Below are the code and all the weights of a small trained network. Each question names an input and a class and asks about switching units off, where a switched-off unit gives its printed mean instead of its output.

import numpy as np


def w(rows, s, z=0):
    codes = np.array(rows[::2]) - 128.0
    scale = np.full(codes.shape[1], s)
    scale[-1] = z or s
    return codes * scale


def f(y):
    return y / 2 * (1 + np.tanh(0.7978845608 * (y + 0.044715 * y**3)))


def log_softmax(a):
    a = a - a.max(-1, keepdims=True)
    return a - np.log(np.exp(a).sum(-1, keepdims=True))


def net(x, mask):
    res = np.array(x, float).reshape(1, 5) / 4 @ E
    y = f(res @ A[0][:, :-1].T + A[0][:, -1])
    res = res + np.where(mask, y, B[0][:, -1]) @ B[0][:, :-1]
    return log_softmax(res[-1] @ U[:, :-1].T + U[:, -1])


A, B = {}, {}
E = w([
[151,120,150,47,40,143],'x0',
[103,59,255,84,159,142],'x1',
[89,129,45,67,183,212],'x2',
[138,11,79,131,114,137],'x3',
[145,178,114,241,79,249],'x4',
],0.0095)
A[0] = w([
[121,205,143,84,163,115,45],'n0',
[107,229,179,129,124,164,19],'n1',
[116,140,111,91,136,180,33],'n2',
[114,122,127,230,246,137,26],'n3',
[98,94,224,148,150,221,50],'n4',
[116,149,126,150,118,248,3],'n5',
[149,118,188,214,68,172,32],'n6',
[103,148,103,92,176,226,29],'n7',
[130,173,53,169,77,134,91],'n8',
[149,145,140,80,29,188,45],'n9',
[129,27,96,172,91,165,91],'n10',
],0.013,0.0037)
B[0] = w([
[128,72,94,149,144,151,189],'n0',
[128,84,132,186,171,188,209],'n1',
[140,121,132,144,95,105,172],'n2',
[102,114,137,82,47,158,236],'n3',
[180,250,71,110,150,126,223],'n4',
[115,53,105,73,145,90,249],'n5',
[104,76,144,123,129,66,238],'n6',
[123,135,200,181,115,74,237],'n7',
[168,212,129,100,163,125,254],'n8',
[89,132,120,108,62,159,222],'n9',
[128,107,139,185,177,185,242],'n10',
],0.024,0.0083)
U = w([
[101,76,100,48,189,22,148],'0',
[101,160,147,86,11,211,62],'1',
[154,109,137,187,182,215,67],'2',
[155,167,216,200,100,25,255],'3',
[178,217,107,72,171,116,94],'4',
],0.011,0.0044)

Each question gives the input, the list of numbers given to net, and the class t.
The units are the neurons (one row each of A and B). Each row of codes is followed by its name. A weight is (code - 128) times the scale printed after its matrix; where a second scale follows, it is the last column's (A, B and U).
mask holds one flag per neuron, in row order. A switched-off neuron (its flag False) gives its mean, the last column of its row in B, instead of its output. The means were averaged over made-up inputs and are rounded, as every weight is.
A unit's drop is (log p(t) with every unit on - log p(t) with that unit switched off) / (log p(t) with every unit on - log p(t) with every unit switched off).
The circuit of an input: a set's keep is (log p(t) with only the set's units on - log p(t) with every unit switched off) / (log p(t) with every unit on - log p(t) with every unit switched off). Starting from all 11 units, units are removed one at a time, each time the one whose removal leaves the highest keep (on an exact tie, the one counted first), for as long as the keep stays at least 0.8.
units of the circuit, in order: the units of the circuit, biggest drop first
unit that matters most: the unit with the biggest drop
k most important neurons: the k neurons with the biggest drops, biggest first
drop of u: that unit's drop, to one decimal
input [-6,2,-6,-8,8], class 0: unit that matters most : n6
input [0,3,5,-1,-4], class 3: 3 most important neurons : (n5, n7, n6)
input [7,-8,6,4,-3], class 4: 2 most important neurons : (n8, n3)
input [-3,3,0,-1,-2], class 1: units of the circuit, in order : (n5, n7, n10)
input [-3,-6,-5,-1,-3], class 4: 2 most important neurons : (n7, n6)
input [1,-7,6,-7,3], class 2: 2 most important neurons : (n1, n0)
input [-7,-6,-7,4,7], class 0: 2 most important neurons : (n6, n7)
input [8,1,-8,2,-2], class 1: 2 most important neurons : (n9, n7)
input [-3,0,4,-8,-7], class 2: units of the circuit, in order : (n5, n0)
input [-7,-6,-6,-4,3], class 1: 2 most important neurons : (n3, n7)
input [-4,8,-5,-1,3], class 4: 2 most important neurons : (n4, n7)
input [-6,0,5,-8,-4], class 2: 2 most important neurons : (n0, n1)
input [-7,7,6,6,-2], class 1: 2 most important neurons : (n3, n8)
input [-5,-6,-4,6,-1], class 2: unit that matters most : n10
input [-4,0,-6,2,6], class 0: units of the circuit, in order : (n6, n7)
input [4,-5,7,-6,0], class 3: 3 most important neurons : (n7, n10, n2)
input [-3,3,8,7,2], class 3: 3 most important neurons : (n7, n1, n2)
input [7,4,8,2,-5], class 3: units of the circuit, in order : (n7, n5)
input [-4,8,2,3,8], class 0: drop of n6 : 1.2
input [-4,6,2,1,3], class 4: units of the circuit, in order : (n4)
input [6,4,1,3,-3], class 1: drop of n8 : 0.1
input [2,-7,5,-2,4], class 4: drop of n8 : 6.1
